Below is a small trained network, with its code and all its weights. Each question gives an input and a target symbol and asks what happens when units are switched off, that is, made to give their printed mean instead of their output.

import numpy as np


def w(rows, s, z=0):
    codes = np.array(rows[::2]) - 128.0
    scale = np.full(codes.shape[1], s)
    scale[-1] = z or s
    return codes * scale


def softmax(a):
    e = np.exp(a - a.max(-1, keepdims=True))
    return e / e.sum(-1, keepdims=True)


def log_softmax(a):
    a = a - a.max(-1, keepdims=True)
    return a - np.log(np.exp(a).sum(-1, keepdims=True))


def net(x, mask):
    ids = ['Θβεζμφω'.index(c) for c in x.split()]
    T = len(ids)
    res = E[ids] + P[:T]
    u = 0
    for l in range(3):
        r = res
        for j in range(3):
            rows = slice(2 * j, 2 * j + 2)
            q, k, v = (r @ M[l][rows].T for M in (Q, K, V))
            z = softmax(np.where(np.tri(T) > 0, q @ k.T / 2**0.5, -1e9)) @ v
            o = O[l][rows]
            res = res + np.where(mask[u + j], z, o[:, -1]) @ o[:, :-1]
        u += 3
    return log_softmax(res[-1] @ U[:, :-1].T + U[:, -1])


Q, K, V, O = {}, {}, {}, {}
E = w([
[59,70,38,124,230,78,92,71,126,225],'Θ',
[50,147,163,71,147,47,140,191,95,136],'β',
[146,113,126,116,97,92,205,49,52,179],'ε',
[91,88,135,169,192,69,148,92,85,28],'ζ',
[191,83,202,105,162,127,153,210,177,137],'μ',
[86,95,148,197,102,81,62,80,146,141],'φ',
[176,248,93,146,112,52,187,80,224,75],'ω',
],0.014)
P = w([
[113,3,180,152,21,34,113,111,93,134],'0',
[73,79,151,146,32,79,170,146,71,140],'1',
[86,97,139,138,51,90,138,141,89,147],'2',
[107,103,128,129,74,99,132,141,96,144],'3',
[129,105,126,120,91,96,125,130,104,151],'4',
[137,109,124,110,111,104,122,120,113,147],'5',
[146,107,121,103,128,105,124,114,122,149],'6',
[157,114,126,96,147,105,119,113,130,148],'7',
[160,113,132,92,166,109,127,103,135,141],'8',
[160,119,136,87,183,113,129,100,141,140],'9',
[169,120,140,87,198,112,134,95,142,137],'10',
[175,131,148,77,206,108,138,90,147,133],'11',
[183,141,155,77,211,97,135,93,150,121],'12',
[196,140,158,70,218,92,147,102,165,127],'13',
],0.0077)
Q[0] = w([
[76,15,157,211,139,2,96,76,116,143],'L0H1',
[142,174,57,102,92,153,164,108,124,131],'L0H1',
[130,145,143,202,105,205,81,198,123,111],'L0H2',
[136,86,124,168,76,96,117,122,155,223],'L0H2',
[134,115,65,17,113,65,201,118,135,189],'L0H3',
[78,163,160,74,57,81,130,112,41,150],'L0H3',
],0.0061)
K[0] = w([
[180,243,145,130,122,140,121,102,187,87],'L0H1',
[82,104,60,155,92,103,131,95,48,121],'L0H1',
[94,99,153,60,147,148,140,149,67,170],'L0H2',
[125,121,137,151,215,79,152,129,94,68],'L0H2',
[121,164,102,1,183,97,163,121,185,136],'L0H3',
[160,146,137,97,121,151,146,132,188,77],'L0H3',
],0.0072)
V[0] = w([
[116,175,77,193,70,67,103,71,131,84],'L0H1',
[86,171,54,181,79,144,32,134,131,129],'L0H1',
[86,91,95,100,149,90,151,163,105,215],'L0H2',
[154,255,104,154,116,145,133,103,186,69],'L0H2',
[143,134,49,147,155,14,165,63,212,108],'L0H3',
[112,117,184,64,145,76,214,140,143,104],'L0H3',
],0.0068)
O[0] = w([
[67,45,230,151,98,177,105,100,187,139,161],'L0H1',
[39,178,222,126,117,175,150,36,204,117,60],'L0H1',
[145,46,119,110,107,56,222,247,146,124,210],'L0H2',
[164,210,166,115,217,216,38,103,193,115,23],'L0H2',
[194,122,100,65,117,3,104,95,205,127,254],'L0H3',
[106,101,203,90,172,21,169,156,125,148,179],'L0H3',
],0.0053,0.0064)
Q[1] = w([
[96,118,231,81,125,93,153,142,117,89],'L1H1',
[124,127,94,44,145,47,186,94,105,164],'L1H1',
[122,51,130,181,65,130,151,151,94,124],'L1H2',
[126,60,121,195,116,70,146,147,153,140],'L1H2',
[160,80,104,119,119,98,72,139,156,228],'L1H3',
[135,135,114,121,5,119,253,165,81,92],'L1H3',
],0.0082)
K[1] = w([
[146,167,80,107,106,60,159,120,215,79],'L1H1',
[188,187,137,44,209,155,127,92,142,125],'L1H1',
[98,73,137,121,166,175,128,131,74,151],'L1H2',
[138,99,158,110,205,91,131,120,147,153],'L1H2',
[166,164,141,52,219,127,133,114,128,69],'L1H3',
[71,23,118,77,193,215,106,130,2,169],'L1H3',
],0.0076)
V[1] = w([
[64,130,207,171,76,169,89,114,117,146],'L1H1',
[13,69,107,178,134,128,78,116,54,152],'L1H1',
[134,137,208,206,2,115,140,147,116,78],'L1H2',
[120,214,69,75,104,172,151,106,213,106],'L1H2',
[155,203,104,85,139,142,156,124,154,74],'L1H3',
[149,158,113,133,136,104,212,75,178,146],'L1H3',
],0.0066)
O[1] = w([
[134,77,103,64,135,164,207,153,94,123,5],'L1H1',
[148,129,137,2,141,101,205,65,134,106,104],'L1H1',
[81,26,134,192,127,188,123,176,118,126,91],'L1H2',
[109,175,135,174,150,80,213,145,151,151,2],'L1H2',
[106,166,111,90,183,141,151,125,58,127,65],'L1H3',
[205,146,99,134,147,85,204,83,116,110,190],'L1H3',
],0.0081,0.01)
Q[2] = w([
[33,114,4,118,162,103,90,72,65,173],'L2H1',
[55,168,108,122,127,208,169,118,61,36],'L2H1',
[197,124,187,137,83,139,154,188,210,82],'L2H2',
[158,76,78,111,130,65,37,129,152,141],'L2H2',
[111,78,76,149,154,94,138,68,170,135],'L2H3',
[103,140,122,72,130,145,120,169,108,247],'L2H3',
],0.011)
K[2] = w([
[186,192,173,41,89,72,158,99,205,81],'L2H1',
[142,1,144,48,123,133,99,132,120,122],'L2H1',
[82,118,77,205,148,182,68,150,43,144],'L2H2',
[134,236,133,182,125,92,149,127,143,125],'L2H2',
[167,176,138,114,173,113,146,53,100,100],'L2H3',
[112,96,111,117,110,15,204,171,111,133],'L2H3',
],0.01)
V[2] = w([
[152,119,39,146,213,125,91,137,207,129],'L2H1',
[104,114,229,147,95,116,85,157,190,2],'L2H1',
[163,141,189,82,158,134,140,250,142,155],'L2H2',
[205,101,185,151,116,165,140,147,164,112],'L2H2',
[173,143,134,187,83,119,189,150,76,73],'L2H3',
[127,127,124,82,140,122,162,197,82,39],'L2H3',
],0.0081)
O[2] = w([
[104,48,23,103,117,196,151,131,148,28,219],'L2H1',
[108,174,137,42,165,135,64,121,148,93,254],'L2H1',
[109,131,81,107,88,38,157,235,65,133,51],'L2H2',
[143,218,69,98,77,220,116,105,1,125,159],'L2H2',
[169,155,164,79,223,152,113,90,87,130,50],'L2H3',
[193,70,83,81,187,97,150,49,166,48,25],'L2H3',
],0.0076,0.009)
U = w([
[129,70,120,195,56,99,207,154,183,96,141],'Θ',
[54,159,205,134,166,34,143,233,126,147,91],'β',
[222,149,175,196,141,112,131,113,48,225,148],'ε',
[250,157,62,24,191,149,130,71,139,41,110],'ζ',
[136,129,38,114,45,153,116,185,19,89,253],'μ',
[57,172,203,181,92,172,3,168,180,184,82],'φ',
[137,131,136,163,144,146,175,159,100,135,97],'ω',
],0.0047,0.003)

Each question gives the input, a string of symbols that net reads in full, and the target symbol t.
The units are the heads (2 rows each of Q, K, V and O). Each row of codes is followed by its name. A weight is (code - 128) times the scale printed after its matrix; where a second scale follows, it is the last column's (O and U).
mask holds one flag per head, layer by layer. A switched-off head (its flag False) gives its mean, the last column of its rows in O, instead of its output. The means were averaged over made-up inputs and are rounded, as every weight is.
A unit's drop is (log p(t) with every unit on - log p(t) with that unit switched off) / (log p(t) with every unit on - log p(t) with every unit switched off).
The circuit of an input: a set's keep is (log p(t) with only the set's units on - log p(t) with every unit switched off) / (log p(t) with every unit on - log p(t) with every unit switched off). Starting from all 9 units, units are removed one at a time, each time the one whose removal leaves the highest keep (on an exact tie, the one counted first), for as long as the keep stays at least 0.8.
units of the circuit, in order: the units of the circuit, biggest drop first
most important unit: the unit with the biggest drop
which heads matter: for each layer, one digit per head in row order, 1 if its drop is at least 0.15 and else 0, layers parted by /
drop of u: that unit's drop, to one decimal
input μ μ Θ Θ Θ Θ Θ ζ ε Θ φ ζ Θ ζ, target Θ: which heads matter -> 010 / 001 / 111
input μ ω μ β Θ Θ μ, target ζ: which heads matter -> 110 / 010 / 101
input ζ Θ Θ Θ Θ Θ ε ε, target ε: which heads matter -> 000 / 000 / 100
input ε φ μ Θ φ φ Θ φ ω ζ, target φ: which heads matter -> 000 / 100 / 000
input Θ φ φ Θ ζ Θ φ, target Θ: units of the circuit, in order -> L1H1, L0H1, L2H3, L1H3
input μ μ ε μ, target ε: most important unit -> L2H1
input μ Θ Θ Θ Θ, target Θ: which heads matter -> 000 / 000 / 110
input μ Θ μ, target Θ: units of the circuit, in order -> L2H1, L2H2
input Θ ε φ ε Θ, target ε: which heads matter -> 101 / 100 / 100
input Θ β Θ, target β: which heads matter -> 000 / 000 / 110
input φ Θ μ Θ ε β μ, target Θ: which heads matter -> 000 / 000 / 110
input μ φ Θ β ε ζ Θ φ Θ Θ Θ μ, target φ: units of the circuit, in order -> L2H1, L1H3, L1H1, L2H2
input Θ φ ε φ Θ Θ ζ ζ Θ μ, target μ: units of the circuit, in order -> L0H1, L1H1, L2H2
input φ ε φ, target ε: units of the circuit, in order -> L1H1, L2H1
input ε φ Θ β Θ, target β: which heads matter -> 000 / 001 / 110
input Θ β Θ Θ ζ μ Θ ζ β ω μ β, target ζ: units of the circuit, in order -> L2H3, L0H2
input Θ Θ ε μ Θ μ μ, target μ: which heads matter -> 110 / 100 / 010
input ε ζ ω Θ Θ Θ φ μ μ μ Θ μ Θ ω, target Θ: units of the circuit, in order -> L2H1
input Θ Θ Θ φ μ μ ω μ ω, target μ: which heads matter -> 110 / 111 / 110
input ζ β φ Θ Θ Θ ζ μ ω Θ ε, target φ: which heads matter -> 100 / 100 / 001
input μ μ ε ζ Θ ζ Θ μ, target ε: which heads matter -> 001 / 100 / 100
input Θ Θ ω ζ Θ ζ Θ β, target φ: which heads matter -> 100 / 100 / 000
input φ Θ ζ β ω, target φ: which heads matter -> 000 / 000 / 000
input ε Θ Θ Θ ζ Θ ω, target φ: most important unit -> L1H1
input μ ε ζ ω Θ μ μ, target ζ: units of the circuit, in order -> L2H3, L0H1
input β Θ Θ Θ Θ Θ, target Θ: drop of L2H2 -> 0.1
input Θ Θ ω Θ Θ ζ, target φ: most important unit -> L0H1
input β φ Θ Θ β Θ μ Θ Θ φ β, target Θ: drop of L1H3 -> 0.2
input β Θ Θ μ φ β Θ, target μ: drop of L1H2 -> 0.8
input φ μ φ Θ Θ μ μ β β ε Θ Θ μ, target β: drop of L1H2 -> 0.0
